Rows with their classes:
[ 1.22 -0.50  0.18 -3.11  0.03  0.30 -0.02  1.02  0.50  0.18 -0.05 -0.66
  0.02 -0.78 -1.15  2.63 -0.20 -0.75 -2.85 -0.29  1.28  0.06 -0.40 -1.98
  0.84  2.01 -1.06  0.32  0.17 -0.10  0.93  0.40 -1.53] => (74)
[ 1.99 -0.95  0.33 -2.69 -0.50  0.47 -0.53  1.06  1.18  0.77  0.62 -0.87
  0.52 -0.12 -1.27  2.90 -0.01 -0.87 -1.73 -0.79  0.50  0.08 -1.23 -1.55
 -0.35  1.58 -0.26  0.14  0.52 -0.13  1.67  0.07 -4.79] => (74)
[-0.86 -1.52 -0.17 -2.24  2.35  1.85 -1.30  1.27 -0.32  0.39  0.38 -0.90
  0.92 -1.74 -1.10  1.20 -0.39 -0.63 -1.36 -1.72  0.65  0.08 -1.35 -1.97
  0.02  2.23 -0.91  1.15  0.69  0.50  1.06  0.82  3.52] => (74)
[ 1.77  0.05  0.19 -1.10 -2.34 -0.99  0.30  0.65  0.47 -0.19  0.16 -0.09
  0.80  0.35 -0.67  1.60  0.17 -1.06 -2.30 -0.51 -0.70  0.24  0.52  0.01
 -0.16  1.61  0.28  0.92  0.85 -0.09  1.14 -0.66 -7.69] => (70)
[ 2.76  1.01  0.70 -3.53 -2.36 -1.02  0.55  0.54  0.70  0.12  0.79 -0.56
 -0.63  1.24 -0.98  2.45 -0.24 -0.44 -2.44  0.34  0.41 -0.06  0.90 -1.25
  0.42  1.07  0.22  0.83 -0.11 -1.06  0.96 -0.47 -3.03] => (72)
[ 0.42 -0.83  0.35 -2.05 -0.75 -0.11  0.22 -0.14  0.07 -0.68  0.39 -0.22
  0.27  1.16  0.50 -0.31 -0.02 -0.17 -1.50 -0.02 -0.84 -0.25  0.60  0.63
  0.52  1.64  0.89  1.96 -0.42 -0.53  1.37 -0.76 -4.95] => (72)
[ 3.26  0.09  0.46 -2.49 -2.24 -1.71  0.38  0.61  0.72 -0.34  0.14 -0.54
  0.22  0.49 -0.47  2.40  0.14 -0.44 -2.34  0.36  0.07  0.32  0.49 -1.07
  0.17  1.34  0.03  1.18  0.60 -0.77  0.07 -0.37 -4.49] => (70)
[-0.98  0.49  0.08 -0.74  0.54  1.24 -0.08  0.51 -0.26  0.63  0.73  0.08
  0.18  0.43 -0.63  1.12 -0.21 -1.23 -0.98 -1.14  0.13 -0.21 -0.02  0.21
  0.51  0.71 -0.77  0.47 -0.88  0.21  2.12 -0.07 -2.44] => (75)
[ 0.80  1.65  0.28 -1.56 -3.02 -1.12  0.71  1.20 -0.35 -0.12  0.61  0.68
 -0.10 -0.74 -0.68  1.66 -0.32 -1.59 -3.51 -0.38 -0.31 -0.13  2.09 -1.29
  0.39  1.97 -0.90 -0.12  0.57 -0.70  1.08 -0.50 -7.38] => (72)
[-0.10  1.45  0.69 -1.65 -1.26  0.41  0.28  0.16 -0.10 -0.17  0.77 -0.43
 -0.03  2.06  0.15  0.81 -0.30 -0.37 -2.91 -0.73 -0.60 -0.46  1.88  0.20
  1.07  1.47  0.19  1.94 -0.84 -0.43  2.87 -0.83 -5.91] => (72)
[ 0.80  0.18  0.46 -0.71 -2.97 -1.15  0.38  0.39 -0.10 -0.83 -0.34 -0.15
  0.78  0.54  0.74  0.21  0.44 -0.80 -3.07  0.13 -1.16  0.02  1.80  0.10
  0.49  2.04  0.40  1.73 -0.74 -0.13  1.27 -0.88 -7.69] => (72)
[ 1.08  0.80  0.37 -1.60 -2.58 -0.91  0.15  1.33 -0.06 -0.22  0.22 -0.54
  0.61 -0.39 -0.53  1.87  0.22 -0.94 -3.98 -0.76 -0.29  0.00  1.31 -1.65
  0.10  2.16 -0.29  0.93  0.84 -0.04  1.42 -0.27 -7.69] => (70)
[-1.00  3.02  0.60 -1.53 -1.93  0.09  0.00  1.28 -0.91  0.53  1.75 -0.26
 -0.31  0.43 -1.09  1.90 -0.99 -0.60 -3.89 -1.31 -0.48 -0.33  2.46 -2.16
  0.55  2.19 -0.60  1.20  0.39 -0.79  2.37 -0.48 -0.89] => (78)
[-1.25  0.75  0.20 -0.33  1.18  0.86 -0.30  0.72 -0.11  0.40  1.59 -0.55
  1.08  0.74 -1.04  2.18 -0.68 -0.94 -1.95 -2.18 -0.22 -0.20  0.18 -0.55
 -0.15  1.41 -0.98  1.92  0.39 -0.22  2.52  0.01  3.16] => (75)
[-0.05  0.36  0.33 -2.63  0.83  1.69 -1.02  0.90  0.13  0.80  1.39 -1.08
 -0.12 -0.38 -1.41  2.17 -0.65  0.10 -1.31 -1.39  0.83 -0.19 -0.81 -2.02
 -0.23  1.14 -0.23  0.58  0.04 -0.05  1.82  0.21  4.21] => (74)
[ 1.26  1.14  0.51 -2.11 -3.55  0.64 -0.26  1.00  0.38  0.71  0.24  0.16
 -0.77 -0.44 -1.03  1.23 -0.11 -0.66 -2.40  0.22 -0.05 -0.60  1.00 -1.54
  0.32  1.40  0.19 -1.36 -0.48  0.28  1.31 -0.50 -7.69] => (78)
[ 0.56 -0.97  0.36 -2.96  0.64  2.06 -1.27  0.55  0.40  1.07  0.91 -0.65
 -0.27  0.30 -1.28  1.38 -0.28  0.32  0.42 -0.74  0.49 -0.44 -1.87 -0.84
 -0.10  0.41  0.31  0.19 -0.56  0.25  1.61  0.03  1.37] => (74)
[-0.69  1.11  0.08 -0.83  0.60  0.99 -0.32  0.59 -0.14  0.95  1.14  0.07
 -0.18 -0.14 -1.07  1.81 -0.68 -1.00 -1.33 -1.50  0.51 -0.18  0.19 -0.66
  0.03  0.64 -1.25 -0.23 -0.29 -0.19  1.78  0.20  1.19] => (75)
[ 1.90  0.08  0.64 -2.02 -2.43 -0.98 -0.14  0.81  0.17  0.04  0.89 -0.73
  0.71  0.82 -0.53  1.63  0.05 -0.37 -3.18 -0.74 -0.82  0.24  0.89 -1.00
  0.48  2.08  0.56  2.33  1.28 -0.46  1.67 -0.64 -6.22] => (70)
[ 3.13 -1.97  0.27 -3.80  1.04  0.01 -0.76  0.56  1.28 -0.61 -0.18 -2.22
  0.80  0.44 -0.88  2.70  0.13  0.45 -2.17  0.01  1.10 -0.24 -1.72 -1.85
  0.13  2.01  0.18  2.49  0.87 -0.22  0.47  0.06  1.15] => (74)
[ 1.62 -0.45  0.46 -0.92 -2.04 -0.55  0.63  0.52  0.83  0.19  0.17  1.05
  0.53  0.50 -0.37  1.48  0.13 -1.26 -0.40 -0.43 -0.87 -0.11 -0.60  1.39
 -0.02  0.23  0.03 -0.23 -0.33  0.30  1.41 -0.71 -7.69] => (72)
[ 1.73  0.96  0.55 -2.94 -0.19  0.38 -0.71  1.56  1.08  0.05  0.98 -2.83
  1.02  1.05 -1.32  4.72 -0.08 -0.64 -4.96 -1.37  1.01  0.02  0.21 -2.38
  0.36  2.74 -0.92  3.00  0.93 -0.59  3.02 -0.03 -2.57] => (74)
[ 1.83 -0.96 -0.02 -2.22 -1.07 -1.27  0.24  0.94  0.34 -0.78 -0.49 -0.40
  0.76 -0.73 -0.61  1.34  0.13 -0.86 -2.77 -0.15  0.05  0.26  0.34 -1.42
  0.15  2.65 -0.42  0.75  1.61  0.00  0.02 -0.22 -4.45] => (70)
[-0.06  0.51  0.07 -0.29 -0.90  0.68 -0.58  1.02  0.49  0.09  0.46 -0.84
  1.08  0.04 -0.37  1.83  0.16 -1.12 -2.65 -1.54 -0.09 -0.07  0.16 -0.71
  0.01  1.72 -0.61  1.05  0.29  0.50  2.33 -0.06 -7.22] => (70)
[ 0.42  1.43  0.59 -1.20 -1.07  0.93 -0.34  1.23  0.68  1.46  2.42  0.21
  0.36  0.96 -1.87  3.78 -0.85 -1.28 -0.69 -2.24  0.25 -0.25 -0.92 -0.38
 -0.75 -0.24 -0.77  0.13  0.01 -0.14  3.14 -0.15 -1.78] => (75)
[ 2.29  0.04  0.18 -1.37 -1.37 -1.51  0.14  0.72  0.44 -0.50  0.75 -0.93
  0.88  0.39 -0.49  2.08  0.28 -0.01 -2.40 -0.28  0.01  0.11  0.36 -1.16
 -0.28  1.48 -0.21  2.01  1.52 -0.48  0.31 -0.15 -2.00] => (70)
[-0.91 -0.65  0.10 -2.15  1.25  2.50 -1.08  0.92  0.40  0.89  0.68  0.12
 -0.03 -0.34 -0.89  1.09 -0.76 -0.95 -1.00 -1.35  0.40 -0.38 -1.44 -0.47
  0.35  1.00 -0.64 -0.80 -1.15  0.54  2.36  0.21 -2.91] => (74)
[-0.97  0.84  0.36 -1.02 -0.34  1.47 -0.52  0.69  0.05  1.01  1.25  0.52
  0.01  1.03 -0.77  1.57 -0.77 -1.31 -1.37 -1.72 -0.22 -0.55 -0.11  0.55
  0.20  0.77 -0.53  0.32 -0.44  0.03  3.33 -0.39 -4.74] => (75)
[ 4.34 -0.25  0.28 -0.86 -1.84 -2.97  0.52  0.77  1.56 -0.47  0.87 -1.17
  2.07  0.58 -0.95  4.18  0.50 -0.88 -2.20 -0.83 -0.04  0.78 -0.88 -0.95
 -1.49  0.88 -0.40  2.82  2.89 -0.40  0.20 -0.30 -2.74] => (71)
[-0.36 -0.36  0.24 -2.19  0.77  2.37 -1.16  1.08  0.44  1.08  1.12 -0.53
  0.41  0.09 -1.31  2.22 -0.76 -0.92 -0.98 -1.84  0.57 -0.35 -1.33 -0.95
  0.00  1.09 -0.74  0.03 -0.83  0.27  2.72  0.03 -1.69] => (74)
[ 1.98 -0.26  0.24 -1.12 -1.76 -1.44  0.40  0.25  0.38 -0.57 -0.04 -0.48
  0.84 -0.07 -0.07  1.38  0.36 -0.63 -2.22 -0.19  0.09  0.41  0.31 -0.79
 -0.21  1.55  0.11  1.39  1.26 -0.23  0.28 -0.36 -4.57] => (70)
[ 3.66 -0.42  0.29 -1.32  0.38 -2.69  0.98  0.17  1.28 -0.69  0.96 -1.24
  1.51  1.15 -0.91  3.53  0.02 -0.35 -1.44 -0.13  0.39  0.56 -0.97 -0.45
 -0.63  0.37 -0.67  3.29  2.11 -0.72 -0.64  0.13  6.04] => (70)
